Below is a small trained network, with its code and all its weights. Each question gives an input and a class and asks what happens when units are switched off, that is, made to give their printed mean instead of their output.

import numpy as np


def w(rows, s, z=0):
    codes = np.array(rows[::2]) - 128.0
    scale = np.full(codes.shape[1], s)
    scale[-1] = z or s
    return codes * scale


def f(y):
    return np.maximum(y, 0)


def log_softmax(a):
    a = a - a.max(-1, keepdims=True)
    return a - np.log(np.exp(a).sum(-1, keepdims=True))


def net(x, mask):
    res = np.array(x, float).reshape(1, 6) / 4 @ E
    y = f(res @ A[0][:, :-1].T + A[0][:, -1])
    res = res + np.where(mask, y, B[0][:, -1]) @ B[0][:, :-1]
    return log_softmax(res[-1] @ U[:, :-1].T + U[:, -1])


A, B = {}, {}
E = w([
[55,65,25],'x0',
[128,128,128],'x1',
[87,25,198],'x2',
[2,189,167],'x3',
[128,127,128],'x4',
[128,127,129],'x5',
],0.0077)
A[0] = w([
[124,196,89,53],'neuron 0',
[154,101,136,68],'neuron 1',
[185,111,116,96],'neuron 2',
[155,242,47,29],'neuron 3',
[137,166,110,42],'neuron 4',
[65,149,118,127],'neuron 5',
[105,106,80,73],'neuron 6',
[107,122,98,174],'neuron 7',
[179,181,222,96],'neuron 8',
[211,81,86,82],'neuron 9',
[96,65,168,50],'neuron 10',
[157,163,195,108],'neuron 11',
[136,156,109,35],'neuron 12',
[97,157,133,82],'neuron 13',
[124,92,161,60],'neuron 14',
[197,95,99,104],'neuron 15',
[101,106,65,254],'neuron 16',
[154,152,179,131],'neuron 17',
[130,181,85,98],'neuron 18',
[90,50,210,8],'neuron 19',
[88,92,53,17],'neuron 20',
[34,204,174,54],'neuron 21',
[202,82,108,49],'neuron 22',
[63,78,7,64],'neuron 23',
[100,140,115,29],'neuron 24',
[171,167,204,94],'neuron 25',
[125,152,102,114],'neuron 26',
[45,187,163,66],'neuron 27',
[122,177,71,113],'neuron 28',
[174,109,118,129],'neuron 29',
[117,50,170,90],'neuron 30',
[156,121,127,63],'neuron 31',
[160,186,70,64],'neuron 32',
[130,171,111,86],'neuron 33',
[153,157,184,113],'neuron 34',
[128,108,168,35],'neuron 35',
[176,95,107,48],'neuron 36',
[124,161,82,22],'neuron 37',
[158,101,111,91],'neuron 38',
],0.013,0.0021)
B[0] = w([
[141,90,172,185],'neuron 0',
[100,119,140,165],'neuron 1',
[82,116,92,195],'neuron 2',
[163,39,207,241],'neuron 3',
[143,102,145,156],'neuron 4',
[75,125,89,190],'neuron 5',
[156,177,114,172],'neuron 6',
[145,148,118,166],'neuron 7',
[191,226,96,254],'neuron 8',
[38,109,97,242],'neuron 9',
[166,68,183,211],'neuron 10',
[163,192,103,213],'neuron 11',
[134,112,149,148],'neuron 12',
[91,135,112,162],'neuron 13',
[150,95,160,175],'neuron 14',
[57,115,102,220],'neuron 15',
[165,179,106,210],'neuron 16',
[167,168,94,197],'neuron 17',
[155,93,155,181],'neuron 18',
[171,37,207,250],'neuron 19',
[176,211,107,196],'neuron 20',
[9,98,75,247],'neuron 21',
[50,113,117,223],'neuron 22',
[206,253,85,248],'neuron 23',
[116,140,119,145],'neuron 24',
[181,202,100,228],'neuron 25',
[138,110,142,154],'neuron 26',
[27,100,89,227],'neuron 27',
[152,93,166,185],'neuron 28',
[86,119,108,189],'neuron 29',
[165,76,198,229],'neuron 30',
[113,127,107,153],'neuron 31',
[145,77,184,200],'neuron 32',
[141,100,145,163],'neuron 33',
[163,177,98,200],'neuron 34',
[148,113,156,164],'neuron 35',
[76,124,124,189],'neuron 36',
[149,120,152,159],'neuron 37',
[94,125,116,173],'neuron 38',
],0.033,0.007)
U = w([
[209,147,166,254],'0',
[79,62,158,73],'1',
[212,19,254,44],'2',
],0.0096,0.0036)

Each question gives the input, the list of numbers given to net, and the class t.
The units are the neurons (one row each of A and B). Each row of codes is followed by its name. A weight is (code - 128) times the scale printed after its matrix; where a second scale follows, it is the last column's (A, B and U).
mask holds one flag per neuron, in row order. A switched-off neuron (its flag False) gives its mean, the last column of its row in B, instead of its output. The means were averaged over made-up inputs and are rounded, as every weight is.
A unit's drop is (log p(t) with every unit on - log p(t) with that unit switched off) / (log p(t) with every unit on - log p(t) with every unit switched off).
The circuit of an input: a set's keep is (log p(t) with only the set's units on - log p(t) with every unit switched off) / (log p(t) with every unit on - log p(t) with every unit switched off). Starting from the 12 units with the biggest drops (on a tie, the unit counted first), units are removed one at a time, each time the one whose removal leaves the highest keep (on an exact tie, the one counted first), for as long as the keep stays at least 0.8.
units of the circuit, in order: the units of the circuit, biggest drop first
top k neurons: the k neurons with the biggest drops, biggest first
drop of u: that unit's drop, to one decimal
input [-4,8,-6,0,-7,-1], class 2: units of the circuit, in order	(neuron 3)
input [1,0,-5,-5,4,-2], class 1: top 2 neurons	(neuron 9; neuron 19)
input [-8,2,8,5,-3,-1], class 0: top 4 neurons	(neuron 8; neuron 25; neuron 11; neuron 3)
input [-4,-7,-6,5,4,4], class 2: top 3 neurons	(neuron 3; neuron 9; neuron 0)
input [-6,-4,-7,1,0,2], class 2: top 4 neurons	(neuron 3; neuron 23; neuron 32; neuron 0)
input [6,4,8,-2,8,-5], class 2: top 3 neurons	(neuron 19; neuron 30; neuron 10)
input [4,4,5,2,-6,-2], class 2: top 2 neurons	(neuron 19; neuron 8)
input [2,1,7,-7,0,-4], class 1: top 2 neurons	(neuron 9; neuron 22)
input [6,-8,7,0,-5,0], class 2: drop of neuron 25	0.4
input [8,7,7,3,-4,3], class 0: drop of neuron 23	2.1
input [4,0,0,-6,-2,0], class 1: drop of neuron 9	0.1
input [8,-3,6,1,-4,0], class 0: drop of neuron 23	1.0
